Here is a tiny trained network, its code and every weight. The questions are about switching its units off for an input and a target symbol, where a switched-off unit gives its printed mean instead of its output.

import numpy as np


def w(rows, s, z=0):
    codes = np.array(rows[::2]) - 128.0
    scale = np.full(codes.shape[1], s)
    scale[-1] = z or s
    return codes * scale


def norm(h):
    return h / np.sqrt((h * h).mean(-1, keepdims=True) + 1e-5)


def f(y):
    return np.maximum(y, 0)


def softmax(a):
    e = np.exp(a - a.max(-1, keepdims=True))
    return e / e.sum(-1, keepdims=True)


def log_softmax(a):
    a = a - a.max(-1, keepdims=True)
    return a - np.log(np.exp(a).sum(-1, keepdims=True))


def net(x, mask):
    ids = ['ΓΔΛΞΦΩαβεζηθμπστ'.index(c) for c in x.split()]
    T = len(ids)
    res = E[ids] + P[:T]
    r = norm(res)
    for j in range(2):
        rows = slice(2 * j, 2 * j + 2)
        q, k, v = (r @ M[0][rows].T for M in (Q, K, V))
        z = softmax(np.where(np.tri(T) > 0, q @ k.T / 2**0.5, -1e9)) @ v
        o = O[0][rows]
        res = res + np.where(mask[j], z, o[:, -1]) @ o[:, :-1]
    y = f(norm(res) @ A[0][:, :-1].T + A[0][:, -1])
    res = res + np.where(mask[2:10], y, B[0][:, -1]) @ B[0][:, :-1]
    return log_softmax(norm(res)[-1] @ U[:, :-1].T + U[:, -1])


Q, K, V, O, A, B = {}, {}, {}, {}, {}, {}
E = w([
[123,183,79,168],'Γ',
[151,89,10,171],'Δ',
[143,143,34,183],'Λ',
[147,87,18,174],'Ξ',
[125,185,85,162],'Φ',
[133,106,41,167],'Ω',
[108,146,98,138],'α',
[93,172,129,137],'β',
[145,116,25,181],'ε',
[150,93,22,168],'ζ',
[118,147,69,149],'η',
[122,150,78,125],'θ',
[105,135,106,109],'μ',
[171,91,23,119],'π',
[130,90,97,227],'σ',
[128,41,185,92],'τ',
],0.011)
P = w([
[9,176,112,132],'0',
[166,130,107,81],'1',
[55,106,93,139],'2',
[178,171,136,104],'3',
[105,71,94,123],'4',
[188,160,148,133],'5',
[126,73,121,134],'6',
[211,183,136,143],'7',
[94,37,104,105],'8',
],0.016)
Q[0] = w([
[205,180,50,154],'h1',
[254,195,160,225],'h1',
[86,179,61,38],'h2',
[81,150,156,108],'h2',
],0.0073)
K[0] = w([
[128,6,215,221],'h1',
[254,33,169,166],'h1',
[31,147,128,142],'h2',
[105,77,97,109],'h2',
],0.0077)
V[0] = w([
[126,104,138,2],'h1',
[155,86,223,224],'h1',
[9,131,108,165],'h2',
[218,141,197,106],'h2',
],0.0064)
O[0] = w([
[169,102,141,9,48],'h1',
[115,19,243,99,47],'h1',
[92,75,225,194,206],'h2',
[84,77,90,98,2],'h2',
],0.011,0.0047)
A[0] = w([
[175,148,134,62,169],'n1',
[109,130,74,105,94],'n2',
[71,109,149,132,195],'n3',
[158,99,123,166,212],'n4',
[75,175,124,139,101],'n5',
[115,160,138,159,151],'n6',
[117,94,141,159,82],'n7',
[7,83,71,130,255],'n8',
],0.016,0.0043)
B[0] = w([
[83,77,131,40,144],'n1',
[141,114,156,165,155],'n2',
[166,142,71,199,155],'n3',
[99,121,214,104,224],'n4',
[80,140,126,132,167],'n5',
[84,89,133,59,193],'n6',
[254,172,63,67,150],'n7',
[143,46,3,215,244],'n8',
],0.0091,0.011)
U = w([
[34,105,80,200,181],'Γ',
[115,70,84,133,153],'Δ',
[127,88,107,129,100],'Λ',
[126,113,117,121,60],'Ξ',
[121,151,118,125,3],'Φ',
[129,139,125,122,19],'Ω',
[99,132,135,108,83],'α',
[93,142,135,116,62],'β',
[141,179,125,149,11],'ε',
[172,179,116,137,50],'ζ',
[118,188,125,125,107],'η',
[123,185,120,112,135],'θ',
[106,164,125,88,168],'μ',
[190,192,97,68,169],'π',
[123,94,249,173,175],'σ',
[111,62,154,38,208],'τ',
],0.013,0.0051)

Each question gives the input, a string of symbols that net reads in full, and the target symbol t.
The units are the heads (2 rows each of Q, K, V and O) and the neurons (one row each of A and B). Each row of codes is followed by its name. A weight is (code - 128) times the scale printed after its matrix; where a second scale follows, it is the last column's (O, A, B and U).
mask holds one flag per unit, heads first, then neurons. A switched-off unit (its flag False) gives its mean, the last column of its rows in O or B, instead of its output. The means were averaged over made-up inputs and are rounded, as every weight is.
A unit's drop is (log p(t) with every unit on - log p(t) with that unit switched off) / (log p(t) with every unit on - log p(t) with every unit switched off).
The circuit of an input: a set's keep is (log p(t) with only the set's units on - log p(t) with every unit switched off) / (log p(t) with every unit on - log p(t) with every unit switched off). Starting from all 10 units, units are removed one at a time, each time the one whose removal leaves the highest keep (on an exact tie, the one counted first), for as long as the keep stays at least 0.8.
circuit, biggest first: the units of the circuit, biggest drop first
unit that matters most: the unit with the biggest drop
top k neurons: the k neurons with the biggest drops, biggest first
heads that matter: for each layer, one digit per head in row order, 1 if its drop is at least 0.15 and else 0, layers parted by /
input ζ Δ Φ π β θ π α, target π: heads that matter	11
input θ σ π β, target σ: circuit, biggest first	[n8, h1]
input π η π τ Δ η, target τ: circuit, biggest first	[h1, n1]
input σ σ θ τ σ Ω, target τ: top 3 neurons	[n8, n1, n3]
input ζ σ ζ σ τ Ξ, target τ: circuit, biggest first	[h1, h2, n8, n1]
input ζ Ω ε Δ π Γ, target π: circuit, biggest first	[n8, h1, h2]
input Ξ σ Ω β σ π, target σ: top 4 neurons	[n8, n4, n7, n6]
input μ μ σ ζ, target σ: circuit, biggest first	[n8, h1, n4]
input θ σ Δ μ, target σ: unit that matters most	h2
input ζ σ σ Ξ σ ε, target σ: circuit, biggest first	[h1, n8]
input ζ ε Ξ Γ π Λ, target π: circuit, biggest first	[n8, h2]
input Ξ θ Φ Ξ π ζ, target π: circuit, biggest first	[h2, n8]
input θ Λ σ η π θ, target π: circuit, biggest first	[n8, h2]
input ε ε Γ α ε ζ τ μ, target τ: heads that matter	10
input σ β Δ σ π τ, target τ: heads that matter	01
input σ ζ σ Φ, target σ: circuit, biggest first	[n8, h2, h1]
input α π μ ε, target π: heads that matter	10
input π π α α, target π: heads that matter	10
input π Γ ζ ζ θ π, target π: heads that matter	00
input μ σ η η σ Ξ τ Δ, target τ: heads that matter	11
